[ -4  18 -77   0  -7  38 -86   3  12  53 -15 -11  24 -18  25  14 -63 -32
  -1  -9 -23  -8  18  20  -7 -25   1]
3
[ 32  -5   3 -13   5  30 -33  -6  15  10  -7 -63  17  14  14  -5  -2 -19
   4  12   6  -6  16  -7  -9  54   5]
2
[  3  18  23  -2   9   5 -11  -3  16  35  -9  -6   6   4   0   4   1  19
  -3   4 -15 -11   8  20   4 -32   3]
2
[  8 -21 -24 -11   0   4 -34  12  13   9   2  -7  16 -26   9   6 -33   9
   9 -17  -8   1  10  15  -9  46  -1]
1
[  8  -8 -21  -2   5  24 -11   3   7   6  -1 -13   4 -10   3   1   2 -14
   2  -2   6  -6  -4   7  -7  43   1]
0
[ 14 -30 -16 -11   2  34  11  -2  25   3   7 -27   5   7  12   1 -20 -15
  13   1   6 -12 -17  -3  -6  49   3]
2
[  3  -2  16 -13   3   4 -24   4  12   8  -6 -18   1   7   2   4 -19  17
  -2  -4   3 -11 -15   4  -2 -42  11]
3
[-12   4   0   5  -4   6  -7   2   2  18   4  11  10 -13   9   3 -20   2
  13  -7  -9  -4   4  14   6  52  -2]
1
[ 17 -13 -43  -6  -2  29  -2  10   8  15  11 -13   9 -25   9   8  -9 -41
  24  17   5   0 -24  16 -10  44  -5]
0
[ -7 -28 -23  -5  11  23 -30   8  20  16  -8  -8  14 -17   6  -2 -33 -21
   0 -12   5 -13  17  14  -7  19   4]
0
[ 15  -2 -11  -9  -1  27 -30  -1  24   9  -5 -34  11   0  14  -4 -48 -18
  11  -3  -4  -6 -63   0 -10 -34   4]
2
[ -4  -3  15   7   6  13 -12  -1   5   7 -16 -12   4   8  -5  -4   9 -16
  -1  -5   9 -11 -18   8   3  28  11]
0
[  7  54 -55   4  -8  33 -22  -5  -2  31  -9 -18  13   5  21   8  20 -20
  29   8 -35  -5 -28  38  -8 -17   0]
2
[  0  17 -39   6   5  17  -6   1  -6   7  -4   0   8  -4 -10  -3  24 -21
   6   3  -2  -5  21   8  -6  28  -5]
0
[  7 -24 -45  -6   4  41  -2   5  21  12  10 -14   6 -17  15   7 -19 -43
   8   0  10 -13  -2   2 -13  37  -2]
0
[ 12  12  -4   0   2  15  -4  -1  -4  -1 -15 -19   7   5   7   4  32  -9
   0  -4  -4  -5  17   6  -7  54   2]
0
[  3   7 -32  -1  -1  35  -1   0  10  16   2  -6   7   3  10   7   9 -27
  18  -1  -6  -9 -24  19 -10  27   1]
0
[ 13 -33 -52 -14   0  46 -31   4  32  39   8 -25   8  -8  19   2 -62 -22
   2  -4   2  -6  -8   0  -8  60   2]
3
[  4  18 -11   5   6  17 -20   7  -4  20 -15 -13   7   9   2   7  36  -4
   1   6  -6  -9   4  15  -8  26  17]
0
[  2  28  -5  10   2  37 -12  -5   9  21 -12 -18  16  11  12   8  34 -25
   3  -3 -10  -9  22  16  -6  50   9]
0
[-15  48 -31   5  -6  -7 -63  -6 -15  56 -21  10  12   4   6  11 -25  38
   0 -11 -37  -4   5  27   5 -56  -3]
3
[ 15 -27 -11  -7   4  28  21   8  17 -27   5 -15   1  -6  15   1  15 -33
  13  -5  16  -8 -19  -2  -8  45   9]
0
[ -2  -5 -18  -6   4  16 -41   6  15  26 -13 -14  18   0   2  -2 -24 -20
 -12  -3  -5 -12  21  14 -10  77  10]
0
[  2   0 -52 -17  -5  18 -69  -1  20  48  -8 -18   8  -6   6   3 -76  -9
 -11  -2  -7  -7   1  10  -5 -11   3]
3
[  1 -18 -34  -4   3  24  16   4   7   5   5   4   1 -20  14   6  -6 -29
  14   2   8  -1 -19  18  -9  23  -5]
0
[ -3 -12 -19   0   6  21 -46   1  13  27  -9  -7  12 -14   4   0 -31 -34
  -7  -8   7  -8  16  12  -8  45   1]
0
[ -9 -14 -50 -14  -3  13 -27   5   6  36   7  11  18 -38  15  12 -50  17
  23 -22 -10   2  20  14   4  -2  -5]
1
[  5 -19 -34 -13   1  31 -39   5  23   9  -1 -18  27 -20  24   0 -43 -36
  11 -23 -15  -3 -15  13 -13  85  -3]
1
[  2  36  16   3  -5 -15 -38   1  -9  56  -4   8  11  -6 -10   7 -29  46
  -4   7 -22   1   0  24   5 -76   2]
3
[ -4   6  31   4   4 -10  20  -1  -3 -14  -8  10  -4   8  -8   3  33  18
  -5  -3   1  -3  -6   7   4 -27  -1]
0
[ 11 -11   2  -2   3  19 -11  -1  21  -7  -1 -22  14  -3  17   5  -7  -3
  -8 -15  -6   0  68 -11  -6  53   8]
1
[ -9   4   3   0   8   2 -58  -1   9  25 -16  -6  16  -6   3  -3 -56   8
 -11 -22  -9  -4  13   3  16 -51   6]
3
[ -1 -30  -2  -5   3  16  13  12  17 -13   7   2   4 -22   2   6 -18 -14
  -7  -8  10 -10 -17   5  -8 -15   4]
0
[ 11   2   2  -2   1  28   0  -4  21  21   3 -22  13  -1   1  -7 -18 -27
   1  12   3 -20  -2   4  -8  13   6]
2
---
[  0   9  -9  12 -11  -1  -3   1  -2   3  -1   7  -2   2 -10  -8   8  -1
 -20  16   4   1 -10 -17  14   2   9]
8
[-1 -3  3  1 -3  1 -1 -2 -1 -2  2  2 -3  0 -4  5  6  3 -4 -2  3  1 -2  7
  0 -3 -3]
8
[ -3 -13   4  -2   0   1  -5   0   2  -5   2   2  -4   0  -2   8   9   6
  -3  -9   5   3   2  18  -4 -10  -9]
9
[ 2 -1  4 -9  5  3  5  1  0  0  1 -6  2 -4 11  3 -8 -5 13 -3 -8  0  7  1
 -9  2 -3]
4
[ -6  -2   3   6 -12  -1  -7  -4   3  -4   1   3  -4   2 -12   5  15   2
 -10  -1   8   3  -5   6   2 -16  -3]
8
[  2  -1   5  -6   5  -1   4   1  -2   0  -3  -5   2  -1  13  -1 -11  -4
  12   1  -8  -1   6   0  -7   3  -1]
4
[ -6  -8   7   0 -13   2  -7  -6   1 -11   2   4 -10   0  -7  15  16   2
  -2  -6   6   3   2  16  -8 -23  -7]
8
[ -5  -8   1   1   5   1  -4   3   1  -1   3   4 -21   1  -7   3  11  11
  -6 -13   6   4  -4  20   4  -3  -9]
9
[ -4  -3  -4   7  -5   0  -2  -1   1  -2   0   7  -5   1 -10   0  16   4
 -13  -2   7   2  -7   7   6  -7  -2]
9
[ -6  -7   2  -2   3   0  -3   3   2  -4   2   3  -6   0  -4   6   8   6
  -2 -13   7   5  -3  18  -2  -7  -9]
9
[ -6 -14  14  -8  -4   3  -6  -3   5 -13   1  -2  -6  -1  -1  23   9   2
  12 -16   2   3   8  27 -15 -26 -18]
8
[  9  20 -19  10   6  -5   6   5  -5  17  -3   3  12  -1   1 -30 -12  -3
 -15  23  -6  -5  -9 -36  24  31  22]
4
[ -5 -10   8  -6   2   1  -5  -1   2  -6  -1  -1  -5  -1  -2  14   5   7
  11 -13   4   3   4  23 -10 -12 -12]
9
[ -5  -8   6  -4   4   0  -2   1   2  -6   2  -1  -3   1  -3  11   8   8
   4 -15   4   2   1  21  -6 -10 -12]
9
[ -5  -2   2   7 -16   1  -6  -2   2  -5   0   5  -6  -4 -11  11  16   0
 -11  -1  11   3  -4   6   0 -19  -3]
8
[-4 -1 -2  2  3  0  3  3  1  2 -1  3  0  0 -6 -1  5  8 -6 -4  7  3 -5  8
  4  2 -4]
9
[ -6  -8   6  -1  -8   2  -6  -1   2  -5   0   2  -4   3  -7  13  14   5
  -3  -9   8   2  -2  18  -6 -16 -11]
9
[ -2  -1  -6   5   3  -2  -3   3   1   4   0   6  -4   1  -7  -5   9   8
 -11  -5   6   2  -6   6   6   4  -1]
9
[-4 -4 -2  3  4 -3  4  2 -2  2  0  4  0  1 -5 -3  7  8 -6 -7  7  3 -5  8
  4  0 -6]
9
[ -4  -4   1   4   3   1  -3   1  -1  -1   0   5  -4  -2  -5   5   8   8
  -4 -10   5   2  -1  16  -3  -5  -7]
9
[ -4  -7   4   0   1  -3  -4   1   1  -6   1   3  -3   0  -4   2  11   4
  -3 -10   6   0  -2  14   0  -5  -6]
9
[-5 -3 -3  3  2 -2 -3  3  0  0  1 -8 -1  2 -7 -3  8  8 -9 -6 10  2 -5 11
  1  0 -4]
9
[-4 -3 -1  2  2  0 -3  0  0  0  1  1 -2 -1 -4  0  7  5 -5 -6  5  1 -5 10
  1 -1 -5]
9
[ -5  -2  -6   6  -4   0  -7   1   1   3   1   7  -3   1 -34  -1  17   9
 -15  -3  12   8  -8   8   8  -2  -3]
9
[ -4  -9   3  -2   3  -1  -4   1   2  -6   0   3  -4   1  -4   7   9   8
  -2 -11   7   2   0  19  -5  -8  -9]
9
[ -5  -6  -1   0   2  -2  -3   1   1   1   2   4  -2   1  -8   1  11  11
  -6 -10   7   2  -4  13   3  -3  -6]
9
[  3  -1   2  -6   5   1   4  -3  -1   1   1  -6   5  -1   7   0 -10  -5
  10   0  -7  -3   6  -1  -5   6   1]
4
[ -5   4  -4   9  -8  -3  -4  -2   0   0   0   7  -2   2 -10  -3  11   3
 -13   4   9   0  -8  -3   5  -4   1]
8
[ -8  -7   0   1   2   0  -3  -2   3  -1   1   0  -5   1 -13   5  13   9
  -6 -10   9   3  -4  19   1  -8 -11]
9
[-6  0 -1  2  1 -2 -4  2  0  0  1  4 -4  1 -8  2 12  8 -7 -9 10  1 -4 13
  3 -5 -6]
9
[-5 -5  1  3 -1 -1 -4  2  2  0  1  4 -3  1 -7  5 10  4 -6 -8  4  1 -5 13
  1 -7 -6]
9
[ -4  -2   0   6 -10  -1  -3  -2   4  -4   1   6  -5   1 -11   3  14   2
 -10   1   8   2  -5   4   2 -14  -3]
8
[  3  -2   3  -6   5   0   7   0  -2   0   0  -5   1  -1   9   2 -11  -5
  11   2  -7  -1   5  -5  -4  -2   2]
4
[ -7  -7   9  -2 -10   2  -6  -3   2 -10   3   2  -7   0  -7  16  11  -1
   2  -8   7   1   1  16  -8 -21 -10]
8
[ -8 -13   3  -3   5   1  -5   2   2  -2   1   3  -3   1  -5   7  11  10
  -3 -15   8   3  -2  22  -4  -7 -15]
9
[-11  -4  -2   3   1  -3  -6   3   1   2   2   6  -2   3  -6  -2   9   7
  -8  -8   8   2  -7  10   5  -1  -4]
9
[  4   6   2  -5   5   0   6  -1  -2   3  -1  -6   5  -2   9  -4 -15  -6
   9   4 -10  -3   5 -11  -3   9   5]
4
[ -3  -2   3   6 -15   2  -6  -5   1  -4  -4   5  -5   0  -8   5  11   0
  -3   1   6   1  -2   7   1 -14   0]
8
[ -7  -9   3   2  -9   2  -6  -1   3  -5   1   5  -4   1 -10   9  14   6
  -5  -9   9   2  -4  16  -3 -16  -7]
9
[ -2  -2  -2   6 -10  -3  -3  -1   1  -2   1   4  -4   1  -8   1  11   1
  -8   2   6   2  -4   1   4  -9   0]
8
[  1   5  -4   5 -13  -3  -3  -3   0  -2   0   2   0   4  -3  -2   6  -4
  -5   6   0   0  -1 -10   4  -3   4]
4
---
[ -4 -14 -22   5   4   6   4  -5   0  11   2   2   2   9  -3  -1  12 -19
 -15   8  -8  10  -3   3  -2  -8  -3]
5
[ -5  -7 -17   4   3   5   1  -4  -1   8   1  -1   0  13  -6   3  11  -7
 -13   4  -8   6  -3  -2  -3  -7  -2]
5
[ -5  -8  -4   8  -1   0   1  -5  -2   7  -1   7   2   9  -2   1   3 -12
  -6   8  -1   4  -4   9  -7  -5   1]
6
[ -6  -7 -20 -10   2  10  12   6  -3  -4   0   8   2   7 -10   1  10 -11
 -21   3  -2  13  -9 -11   5  -4  -5]
5
[ -7 -11 -16   6   2   3   1 -12  -2   9   0   3   1  19  -3   2   7 -16
  -7   7  -5   6  -2   7  -6  -7   1]
6
[  5  -2  -3   5   2   3   5  10  -2  -2  -2   7   3 -19   3  -3   8 -12
  -6  12  -1   3  -1   4   5  -1  -4]
7
[ -6  -4  -1   1   3  -4  -2 -10  -2   5  -1   1  -1  19  -3   1  -3  -5
  -1   0   3   1  -1   8  -7  -2   4]
6
[  6  -7  -4  -1   3   6   5  12   0  -8  -3   4   3 -15   5  -6   4 -27
 -10  13  -1   1  -4   2   7  -3  -5]
7
[  3 -13   4  -3   0   4   3   4   1  -6  -3   2  -2   2   7  -4  -4 -28
 -11  12   2   5  -3   1   4  -1  -4]
7
[-11  -9 -14   3   2   2  -1  -9  -2   9   1  -1  -1  20 -10   1   5 -19
 -11   8  -5   5  -1   6  -6  -8   0]
6
[  9  -6  10  12  -3   2   6   9  -4  -3  -7   8   4 -24   8  -6   0 -20
  -4  17   3  -3   1  13   4   0  -2]
7
[-10 -12 -17   6   7   1   5  -8  -1  12  -3   8   2  17  -4   2  11 -17
 -14   8  -7  10  -5   5  -9  -6  -1]
6
[-19  -9 -17  -3   3   2   1  -9  -1   8   1   6   0  23  -5   4   8  -2
  -7   1  -5  10  -5  -3  -5  -3   2]
5
[-12 -12 -23  -4   4  10   4  -9   0   7   0   6   0  20  -1   6   8  -5
 -14   0  -6  13  -6  -5  -2  -1  -3]
5
[-16   1 -19  -6   4   4  -3  -8  -2   8   2  -3   0  31 -21   5   8   3
 -11  -7  -4   7  -4  -7  -7  -6   3]
5
[ -9  -6  -8   0   1   1   2  -3  -2   6  -3   5   3  11  -7   1   1 -12
 -14   6  -3   6  -3   3  -5  -4   1]
6
[ -2  -7 -20  -1   1   8   0  -7   1   7   4  -9   3  10  -1  -4   9  -3
  -6  -4  -5   6  -2  -6   0  -7  -4]
5
[  0 -12   0   8   1  -2   7   0  -3   4  -8  17   1  -3  10   1  -1 -17
  -9  18   2  10   0  13  -3  -1   1]
7
[-13  -9 -34   6   6   8   0 -10  -4  15   1  -5   5  27 -19  -2  22 -33
 -19   8 -10  11  -6   5  -7 -15  -2]
5
[  2 -15   2   2  -5   0   4  -4  -2   1  -5  12   1   2  10  -2  -5 -24
 -10  13   2   4  -2  11  -2  -1   0]
7
[ -9 -14 -25  -5   3   7  -3 -15   3   7   2  -8   1  37 -13   0   5 -22
 -15   0   0   8  -3  -5  -6 -10  -1]
5
[-12  -7 -23 -10   4   9   2  -6   0   6   3  -4   1  22 -12   3   9  -7
 -14  -4  -7  10  -5  -8  -1  -6  -1]
5
